Below is a small trained network, with its code and all its weights. Each question gives an input and a target symbol and asks what happens when units are switched off, that is, made to give their printed mean instead of their output.

import numpy as np


def w(rows, s, z=0):
    codes = np.array(rows[::2]) - 128.0
    scale = np.full(codes.shape[1], s)
    scale[-1] = z or s
    return codes * scale


def f(y):
    return y / 2 * (1 + np.tanh(0.7978845608 * (y + 0.044715 * y**3)))


def softmax(a):
    e = np.exp(a - a.max(-1, keepdims=True))
    return e / e.sum(-1, keepdims=True)


def log_softmax(a):
    a = a - a.max(-1, keepdims=True)
    return a - np.log(np.exp(a).sum(-1, keepdims=True))


def net(x, mask):
    ids = ['ΘΠΩαγδελμτψ'.index(c) for c in x.split()]
    T = len(ids)
    res = E[ids] + P[:T]
    u = 0
    for l in range(2):
        q, k, v = (res @ M[l].T for M in (Q, K, V))
        z = softmax(np.where(np.tri(T) > 0, q @ k.T / 2**0.5, -1e9)) @ v
        res = res + np.where(mask[u], z, O[l][:, -1]) @ O[l][:, :-1]
        u += 1
        y = f(res @ A[l][:, :-1].T + A[l][:, -1])
        res = res + np.where(mask[u : u + 12], y, B[l][:, -1]) @ B[l][:, :-1]
        u += 12
    return log_softmax(res[-1] @ U[:, :-1].T + U[:, -1])


Q, K, V, O, A, B = {}, {}, {}, {}, {}, {}
E = w([
[123,107,95,104,82,112,107,172,80,121,163,132],'Θ',
[116,106,137,180,140,131,135,137,38,103,125,169],'Π',
[181,193,57,156,184,142,145,124,81,120,194,50],'Ω',
[109,61,148,181,96,80,128,164,143,118,162,70],'α',
[169,148,84,147,111,156,74,128,114,134,232,169],'γ',
[92,89,237,149,130,138,146,120,113,138,142,85],'δ',
[134,70,93,111,208,136,207,192,91,131,127,114],'ε',
[72,106,126,67,135,90,73,100,81,135,101,129],'λ',
[87,191,117,139,59,163,55,165,66,150,136,116],'μ',
[175,104,144,209,131,116,62,83,157,82,184,41],'τ',
[175,80,163,5,112,153,67,48,125,136,220,129],'ψ',
],0.015)
P = w([
[156,53,93,113,123,201,69,131,89,156,126,121],'0',
[158,144,116,123,92,96,151,147,43,149,128,135],'1',
[151,137,169,45,179,219,86,196,197,105,126,149],'2',
[40,122,122,125,84,143,137,87,154,149,180,181],'3',
[144,142,144,127,142,88,91,134,108,137,146,123],'4',
[188,110,125,118,114,169,132,137,165,237,82,129],'5',
[90,137,124,117,82,145,157,77,173,132,147,176],'6',
[153,126,152,132,151,74,112,133,108,130,152,116],'7',
[198,103,135,143,112,160,150,116,156,252,85,115],'8',
[115,141,113,122,77,153,165,60,189,103,129,155],'9',
[155,121,170,139,163,67,86,121,127,136,157,97],'10',
[191,103,143,132,111,180,142,110,137,230,88,91],'11',
],0.013)
Q[0] = w([
[208,60,80,173,79,120,119,69,47,253,69,98],'0.h0',
[159,159,175,115,148,96,69,163,53,38,143,117],'0.h0',
],0.015)
K[0] = w([
[125,179,129,111,12,145,247,38,213,27,80,138],'0.h0',
[149,93,237,139,98,132,63,115,97,142,152,77],'0.h0',
],0.015)
V[0] = w([
[127,114,161,83,34,143,178,94,175,100,164,2],'0.h0',
[198,56,171,97,142,119,151,76,113,124,197,213],'0.h0',
],0.0098)
O[0] = w([
[116,132,127,151,159,92,114,178,209,222,131,254,185],'0.h0',
[39,139,134,207,172,116,28,90,189,184,136,100,252],'0.h0',
],0.0057,0.0033)
A[0] = w([
[66,100,118,171,156,197,109,112,53,162,201,105,191],'0.n0',
[85,42,72,163,94,195,163,144,140,76,94,173,66],'0.n1',
[39,218,103,88,133,144,190,146,155,178,159,78,117],'0.n2',
[107,153,72,95,85,126,216,62,208,62,59,130,169],'0.n3',
[107,109,103,159,62,109,137,237,205,116,138,70,118],'0.n4',
[81,160,126,141,186,119,205,201,184,135,109,238,87],'0.n5',
[100,148,134,190,225,36,158,93,57,61,39,66,72],'0.n6',
[168,184,144,230,178,191,156,207,82,122,144,141,129],'0.n7',
[58,200,125,120,200,105,185,202,112,176,71,50,90],'0.n8',
[181,130,169,122,172,25,97,161,59,131,167,174,93],'0.n9',
[118,47,102,104,108,254,132,86,97,149,129,82,159],'0.n10',
[160,128,202,122,74,40,79,108,60,90,99,82,3],'0.n11',
],0.0081,0.0035)
B[0] = w([
[119,21,35,53,125,52,177,163,130,90,189,140,255],'0.n0',
[122,194,131,159,148,100,89,62,146,187,167,210,135],'0.n1',
[148,76,114,211,247,12,115,118,231,67,67,254,168],'0.n2',
[82,144,200,106,129,156,235,156,23,172,197,112,138],'0.n3',
[138,94,181,155,166,214,83,46,78,114,131,165,135],'0.n4',
[160,149,97,34,53,68,72,42,174,99,138,203,149],'0.n5',
[175,194,193,191,238,148,103,57,124,139,88,130,156],'0.n6',
[125,118,142,91,150,216,64,155,142,190,109,61,220],'0.n7',
[76,186,142,151,53,102,22,128,100,166,165,70,178],'0.n8',
[90,145,163,193,118,64,97,165,85,136,176,61,174],'0.n9',
[112,122,107,223,142,75,169,97,87,110,63,36,212],'0.n10',
[164,202,160,105,52,26,178,156,109,61,105,235,134],'0.n11',
],0.0082,0.008)
Q[1] = w([
[123,163,202,118,160,76,83,140,133,90,216,119],'1.h0',
[175,123,118,165,97,51,147,122,100,252,127,124],'1.h0',
],0.017)
K[1] = w([
[227,13,255,133,112,82,113,102,162,143,167,84],'1.h0',
[73,196,165,150,98,153,229,52,197,148,187,106],'1.h0',
],0.013)
V[1] = w([
[11,81,234,16,167,63,187,158,118,179,5,135],'1.h0',
[89,17,235,184,39,159,76,108,94,96,92,165],'1.h0',
],0.012)
O[1] = w([
[103,130,165,45,184,170,71,139,140,2,156,109,2],'1.h0',
[131,19,81,190,174,110,120,125,153,87,55,162,10],'1.h0',
],0.0096,0.0058)
A[1] = w([
[170,130,138,115,188,189,85,117,215,190,68,140,189],'1.n0',
[235,78,136,117,132,141,58,169,117,126,13,115,126],'1.n1',
[128,198,177,128,129,79,112,190,113,135,241,146,145],'1.n2',
[216,97,96,155,119,127,166,84,165,186,127,190,212],'1.n3',
[150,82,27,131,170,90,169,72,179,102,104,187,62],'1.n4',
[253,198,192,86,138,207,182,158,144,217,50,151,102],'1.n5',
[118,103,110,126,55,109,112,188,128,59,186,47,146],'1.n6',
[88,170,206,110,24,82,147,26,168,62,114,225,136],'1.n7',
[197,208,217,115,90,166,87,157,86,185,83,130,2],'1.n8',
[118,154,153,113,13,120,169,65,184,78,168,254,55],'1.n9',
[112,125,38,105,127,203,212,95,145,157,210,152,148],'1.n10',
[187,123,171,95,212,188,155,135,194,125,44,188,70],'1.n11',
],0.0086,0.0068)
B[1] = w([
[75,81,188,117,65,117,145,115,110,103,96,181,175],'1.n0',
[179,115,68,95,169,161,188,151,131,120,161,88,188],'1.n1',
[127,116,134,105,108,184,130,101,95,120,124,182,252],'1.n2',
[72,155,127,88,176,121,122,171,136,102,118,133,249],'1.n3',
[172,167,178,151,49,135,124,85,130,157,127,93,201],'1.n4',
[174,122,166,146,144,104,145,105,96,150,229,156,225],'1.n5',
[154,94,198,167,141,90,134,153,171,172,82,160,193],'1.n6',
[135,140,71,180,83,102,126,108,160,117,106,67,147],'1.n7',
[102,140,83,129,125,149,120,163,254,72,91,94,211],'1.n8',
[213,78,171,169,164,97,143,145,145,161,118,79,140],'1.n9',
[126,91,124,139,117,127,104,112,136,76,76,91,224],'1.n10',
[194,223,14,182,164,123,61,126,78,150,140,192,140],'1.n11',
],0.015,0.016)
U = w([
[167,183,230,100,132,213,74,141,87,203,72,88,174],'Θ',
[145,72,66,155,132,108,54,55,79,195,205,162,182],'Π',
[154,116,170,148,101,82,219,138,97,148,143,205,3],'Ω',
[134,136,161,109,156,112,220,90,1,86,189,149,186],'α',
[64,145,117,141,86,86,146,75,160,13,78,148,195],'γ',
[10,97,71,79,109,175,204,141,127,54,89,139,208],'δ',
[137,144,116,135,118,121,139,113,165,131,178,141,109],'ε',
[174,150,118,148,93,134,189,148,149,132,64,194,12],'λ',
[174,63,73,170,97,77,152,82,159,161,134,54,111],'μ',
[133,107,120,123,193,91,95,150,159,75,143,137,72],'τ',
[104,179,107,156,166,54,131,148,114,150,150,130,155],'ψ',
],0.0056,0.0039)

Each question gives the input, a string of symbols that net reads in full, and the target symbol t.
The units are the heads (2 rows each of Q, K, V and O) and the neurons (one row each of A and B). Each row of codes is followed by its name. A weight is (code - 128) times the scale printed after its matrix; where a second scale follows, it is the last column's (O, A, B and U).
mask holds one flag per unit, layer by layer, with each layer's heads first. A switched-off unit (its flag False) gives its mean, the last column of its rows in O or B, instead of its output. The means were averaged over made-up inputs and are rounded, as every weight is.
A unit's drop is (log p(t) with every unit on - log p(t) with that unit switched off) / (log p(t) with every unit on - log p(t) with every unit switched off).
The circuit of an input: a set's keep is (log p(t) with only the set's units on - log p(t) with every unit switched off) / (log p(t) with every unit on - log p(t) with every unit switched off). Starting from the 12 units with the biggest drops (on a tie, the unit counted first), units are removed one at a time, each time the one whose removal leaves the highest keep (on an exact tie, the one counted first), for as long as the keep stays at least 0.8.
units of the circuit, in order: the units of the circuit, biggest drop first
top k neurons: the k neurons with the biggest drops, biggest first
top k neurons in layer l: the k neurons of layer l with the biggest drops, biggest first
input Ω Ω Ω τ α Ω Ω Ω λ Θ δ Θ, target δ: top 3 neurons -> (0.n2; 1.n5; 0.n3)
input ε Ω Π Π Ω ε ε ε Ω λ ε Θ, target τ: units of the circuit, in order -> (1.h0; 0.n3; 1.n6)
input Π Ω Ω λ Ω α ε Ω Ω γ τ, target ψ: units of the circuit, in order -> (1.h0; 1.n3; 1.n10)
input Ω ε δ Π δ λ α Θ Ω Ω, target δ: units of the circuit, in order -> (1.n5; 1.n4)
input Ω ε Π γ λ δ Π Ω, target τ: units of the circuit, in order -> (1.h0)
input Ω Ω Ω Θ α, target μ: top 4 neurons in layer 1 -> (1.n4; 1.n1; 1.n2; 1.n5)
input Ω Ω Ω, target ε: units of the circuit, in order -> (1.n8; 1.n5; 1.h0; 0.n0)
input Ω Ω ε Ω Ω Ω μ Ω ε, target α: units of the circuit, in order -> (1.n8; 1.n6)
input Ω Ω ε Π Ω δ ε, target γ: units of the circuit, in order -> (0.n5; 1.n1)
input ε ε α Ω Ω μ, target ε: top 3 neurons -> (1.n5; 1.n8; 0.n0)
input ε ε Π λ Ω Ω δ λ ψ Ω Π, target Π: top 2 neurons -> (0.n0; 0.n10)
input ε α Ω, target Θ: top 4 neurons -> (0.n0; 0.n7; 0.n9; 1.n8)
input Π ε δ γ Ω Ω λ α Π γ ε Π, target ψ: units of the circuit, in order -> (1.n3; 1.h0; 1.n2)
input Ω Ω Ω Ω λ, target γ: top 2 neurons in layer 1 -> (1.n7; 1.n5)
input Ω δ Ω Ω, target δ: units of the circuit, in order -> (1.n5; 0.n0)
input Ω ε λ ψ Ω ε λ ε Ω Ω Ω, target Π: top neuron in layer 0 -> (0.n8)
input Ω Ω Ω ε ε Θ λ α Ω Θ ψ, target Π: units of the circuit, in order -> (0.h0; 1.n8)
input Π Ω λ Ω ε λ λ μ, target λ: top 2 neurons -> (0.n11; 1.n6)
input α Ω λ μ γ ε λ γ, target μ: units of the circuit, in order -> (1.h0; 1.n4)
input α α Ω Π δ α Ω λ, target μ: units of the circuit, in order -> (1.h0; 0.n4; 1.n4; 1.n1)
input δ μ λ Ω Ω, target τ: units of the circuit, in order -> (1.h0)
input Ω Ω Π Ω Ω Π Ω Ω τ δ, target μ: top 2 neurons -> (1.n7; 0.n9)
input Π Π λ δ, target μ: units of the circuit, in order -> (1.n3; 1.n2; 0.h0)
input τ α Ω Π λ Π ε Ω, target μ: top 3 neurons -> (0.n4; 1.n4; 0.n9)
input ε λ Θ, target Θ: units of the circuit, in order -> (0.n0; 1.h0; 1.n6)
input Ω α α, target ε: top 3 neurons -> (1.n8; 1.n5; 0.n0)
input δ Ω ε, target Π: top 2 neurons in layer 0 -> (0.n0; 0.n5)
input Ω μ Π ε Ω ε α τ ε Π λ, target ψ: top 4 neurons -> (0.n9; 0.n10; 1.n3; 1.n2)
input Π δ Θ δ α ψ, target Π: top neuron in layer 1 -> (1.n11)
